Below are the code and all the weights of a small trained network. Each question names an input and a class and asks about switching units off, where a switched-off unit gives its printed mean instead of its output.

import numpy as np


def w(rows, s, z=0):
    codes = np.array(rows[::2]) - 128.0
    scale = np.full(codes.shape[1], s)
    scale[-1] = z or s
    return codes * scale


def f(y):
    return np.maximum(y, 0)


def log_softmax(a):
    a = a - a.max(-1, keepdims=True)
    return a - np.log(np.exp(a).sum(-1, keepdims=True))


def net(x, mask):
    res = np.array(x, float).reshape(1, 6) / 4 @ E
    y = f(res @ A[0][:, :-1].T + A[0][:, -1])
    res = res + np.where(mask, y, B[0][:, -1]) @ B[0][:, :-1]
    return log_softmax(res[-1] @ U[:, :-1].T + U[:, -1])


A, B = {}, {}
E = w([
[70,141,186,70],'x0',
[64,101,46,2],'x1',
[246,113,123,54],'x2',
[123,84,107,169],'x3',
[135,118,194,95],'x4',
[153,250,45,130],'x5',
],0.0067)
A[0] = w([
[246,174,113,144,222],'neuron 0',
[191,79,129,182,170],'neuron 1',
[148,167,31,131,243],'neuron 2',
[102,179,45,155,247],'neuron 3',
[92,82,112,50,209],'neuron 4',
[216,139,161,38,219],'neuron 5',
[46,118,56,125,171],'neuron 6',
[143,61,164,188,209],'neuron 7',
[116,74,186,50,203],'neuron 8',
[196,96,150,180,178],'neuron 9',
[181,203,106,96,200],'neuron 10',
[31,115,126,90,254],'neuron 11',
[106,148,119,85,189],'neuron 12',
[57,113,255,147,234],'neuron 13',
],0.0091,0.0041)
B[0] = w([
[193,219,144,44,242],'neuron 0',
[217,63,197,63,201],'neuron 1',
[188,200,54,125,238],'neuron 2',
[212,180,62,203,238],'neuron 3',
[65,56,62,115,220],'neuron 4',
[65,150,129,44,238],'neuron 5',
[150,68,28,216,206],'neuron 6',
[170,75,204,124,218],'neuron 7',
[33,47,128,116,221],'neuron 8',
[186,93,206,70,207],'neuron 9',
[108,254,104,83,216],'neuron 10',
[71,88,83,187,238],'neuron 11',
[91,138,74,154,184],'neuron 12',
[80,102,231,212,255],'neuron 13',
],0.0069,0.0072)
U = w([
[221,232,98,88,78],'0',
[72,179,114,33,137],'1',
[104,143,213,244,247],'2',
[248,62,196,65,108],'3',
[64,50,127,119,54],'4',
[158,123,1,224,141],'5',
],0.0075,0.0012)

Each question gives the input, the list of numbers given to net, and the class t.
The units are the neurons (one row each of A and B). Each row of codes is followed by its name. A weight is (code - 128) times the scale printed after its matrix; where a second scale follows, it is the last column's (A, B and U).
mask holds one flag per neuron, in row order. A switched-off neuron (its flag False) gives its mean, the last column of its row in B, instead of its output. The means were averaged over made-up inputs and are rounded, as every weight is.
A unit's drop is (log p(t) with every unit on - log p(t) with that unit switched off) / (log p(t) with every unit on - log p(t) with every unit switched off).
The circuit of an input: a set's keep is (log p(t) with only the set's units on - log p(t) with every unit switched off) / (log p(t) with every unit on - log p(t) with every unit switched off). Starting from the 12 units with the biggest drops (on a tie, the unit counted first), units are removed one at a time, each time the one whose removal leaves the highest keep (on an exact tie, the one counted first), for as long as the keep stays at least 0.8.
circuit, biggest first: the units of the circuit, biggest drop first
most important unit: the unit with the biggest drop
top k neurons: the k neurons with the biggest drops, biggest first
drop of u: that unit's drop, to one decimal
input [5,-3,6,-7,7,6], class 1: circuit, biggest first -> [neuron 5]
input [-2,1,-1,-2,7,-4], class 4: circuit, biggest first -> [neuron 8; neuron 3; neuron 0]
input [3,6,-5,-2,-4,-3], class 5: circuit, biggest first -> [neuron 6; neuron 11]
input [-7,8,7,-8,0,-1], class 1: circuit, biggest first -> [neuron 5; neuron 4]
input [-6,-6,-3,-2,7,-5], class 3: circuit, biggest first -> [neuron 1; neuron 9]
input [-6,-5,-4,-3,2,-5], class 3: top 4 neurons -> [neuron 1; neuron 9; neuron 7; neuron 11]
input [-4,-6,2,-5,-5,0], class 0: top 2 neurons -> [neuron 0; neuron 13]
input [5,-8,2,8,-6,-7], class 3: top 3 neurons -> [neuron 1; neuron 9; neuron 7]
input [-6,-8,-5,-2,3,-1], class 3: top 2 neurons -> [neuron 1; neuron 9]
input [5,0,7,3,8,0], class 4: top 3 neurons -> [neuron 8; neuron 2; neuron 4]
input [8,1,-5,2,-2,7], class 5: drop of neuron 12 -> 0.0
input [-1,-4,-1,0,-3,-5], class 3: drop of neuron 9 -> 0.2
input [-5,6,5,-7,7,-4], class 1: drop of neuron 5 -> 0.3
input [-6,2,-1,2,-1,8], class 0: most important unit -> neuron 0
